Below are the code and all the weights of a small trained network. Each question names an input and a class and asks about switching units off, where a switched-off unit gives its printed mean instead of its output.

import numpy as np


def w(rows, s, z=0):
    codes = np.array(rows[::2]) - 128.0
    scale = np.full(codes.shape[1], s)
    scale[-1] = z or s
    return codes * scale


def f(y):
    return np.maximum(y, 0)


def log_softmax(a):
    a = a - a.max(-1, keepdims=True)
    return a - np.log(np.exp(a).sum(-1, keepdims=True))


def net(x, mask):
    res = np.array(x, float).reshape(1, 3) / 4 @ E
    y = f(res @ A[0][:, :-1].T + A[0][:, -1])
    res = res + np.where(mask, y, B[0][:, -1]) @ B[0][:, :-1]
    return log_softmax(res[-1] @ U[:, :-1].T + U[:, -1])


A, B = {}, {}
E = w([
[76,190,57,126,86,208,133,75,161,154],'x0',
[247,151,149,153,43,153,103,105,120,154],'x1',
[172,137,79,80,155,74,69,63,149,146],'x2',
],0.013)
A[0] = w([
[138,40,174,182,79,170,189,194,65,131,121],'n0',
[211,127,66,64,187,50,66,129,128,143,99],'n1',
[134,152,116,87,75,168,149,61,99,178,133],'n2',
[216,166,185,128,1,95,90,122,107,149,175],'n3',
[151,156,111,92,165,65,92,78,109,171,151],'n4',
[127,159,161,115,174,97,65,62,119,173,5],'n5',
[180,30,169,152,171,112,59,152,103,80,66],'n6',
[86,113,165,134,150,176,207,160,119,73,114],'n7',
[42,42,92,81,156,120,121,123,98,102,18],'n8',
[198,87,183,94,120,70,118,219,105,65,124],'n9',
],0.0095,0.0023)
B[0] = w([
[133,128,175,98,189,187,168,146,133,254,221],'n0',
[145,131,189,82,144,238,160,197,145,192,225],'n1',
[77,165,136,95,132,124,139,121,210,65,210],'n2',
[77,43,240,75,113,110,55,138,159,98,255],'n3',
[58,158,206,143,170,166,171,140,160,215,199],'n4',
[177,109,130,154,141,210,188,161,119,223,171],'n5',
[88,241,63,136,78,148,51,44,186,120,216],'n6',
[80,183,171,53,163,183,129,219,158,133,212],'n7',
[148,91,228,16,47,17,72,142,122,41,210],'n8',
[103,179,72,130,134,171,54,117,186,116,235],'n9',
],0.0082,0.013)
U = w([
[140,56,220,58,108,74,96,164,133,102,134],'0',
[174,163,159,118,190,200,219,201,123,204,104],'1',
[115,236,70,116,101,178,103,120,171,102,226],'2',
[109,104,129,128,164,147,126,171,147,160,184],'3',
[178,69,45,254,167,70,202,131,103,107,3],'4',
[180,97,72,133,103,58,183,106,77,111,3],'5',
[238,99,81,208,98,97,165,121,33,30,3],'6',
[180,13,27,191,75,58,135,157,44,127,3],'7',
],0.0096,0.004)

Each question gives the input, the list of numbers given to net, and the class t.
The units are the neurons (one row each of A and B). Each row of codes is followed by its name. A weight is (code - 128) times the scale printed after its matrix; where a second scale follows, it is the last column's (A, B and U).
mask holds one flag per neuron, in row order. A switched-off neuron (its flag False) gives its mean, the last column of its row in B, instead of its output. The means were averaged over made-up inputs and are rounded, as every weight is.
A unit's drop is (log p(t) with every unit on - log p(t) with that unit switched off) / (log p(t) with every unit on - log p(t) with every unit switched off).
The circuit of an input: a set's keep is (log p(t) with only the set's units on - log p(t) with every unit switched off) / (log p(t) with every unit on - log p(t) with every unit switched off). Starting from all 10 units, units are removed one at a time, each time the one whose removal leaves the highest keep (on an exact tie, the one counted first), for as long as the keep stays at least 0.8.
units of the circuit, in order: the units of the circuit, biggest drop first
most important unit: the unit with the biggest drop
k most important neurons: the k neurons with the biggest drops, biggest first
drop when u is switched off: that unit's drop, to one decimal
input [1,-5,1], class 0: units of the circuit, in order => (n8)
input [-4,1,-2], class 2: units of the circuit, in order => (n6 n9)
input [-5,-3,2], class 2: units of the circuit, in order => (n6 n3)
input [-8,-1,5], class 2: 2 most important neurons => (n6 n9)
input [-6,-3,-3], class 2: 3 most important neurons => (n6 n9 n3)
input [7,-7,3], class 0: 2 most important neurons => (n8 n6)
input [-8,5,2], class 2: 3 most important neurons => (n6 n9 n8)
input [4,5,0], class 0: 2 most important neurons => (n3 n6)
input [-8,4,-6], class 2: 2 most important neurons => (n6 n9)
input [-3,3,-3], class 3: 2 most important neurons => (n8 n0)
input [3,-6,5], class 0: 2 most important neurons => (n8 n0)
input [5,-4,-6], class 1: 2 most important neurons => (n3 n6)
input [0,6,-5], class 0: 2 most important neurons => (n3 n1)
input [-5,-1,8], class 1: most important unit => n1
input [5,-7,-5], class 0: drop when n8 is switched off => 0.9
input [-8,-6,1], class 2: drop when n6 is switched off => 0.7
input [2,7,3], class 0: drop when n9 is switched off => 0.0
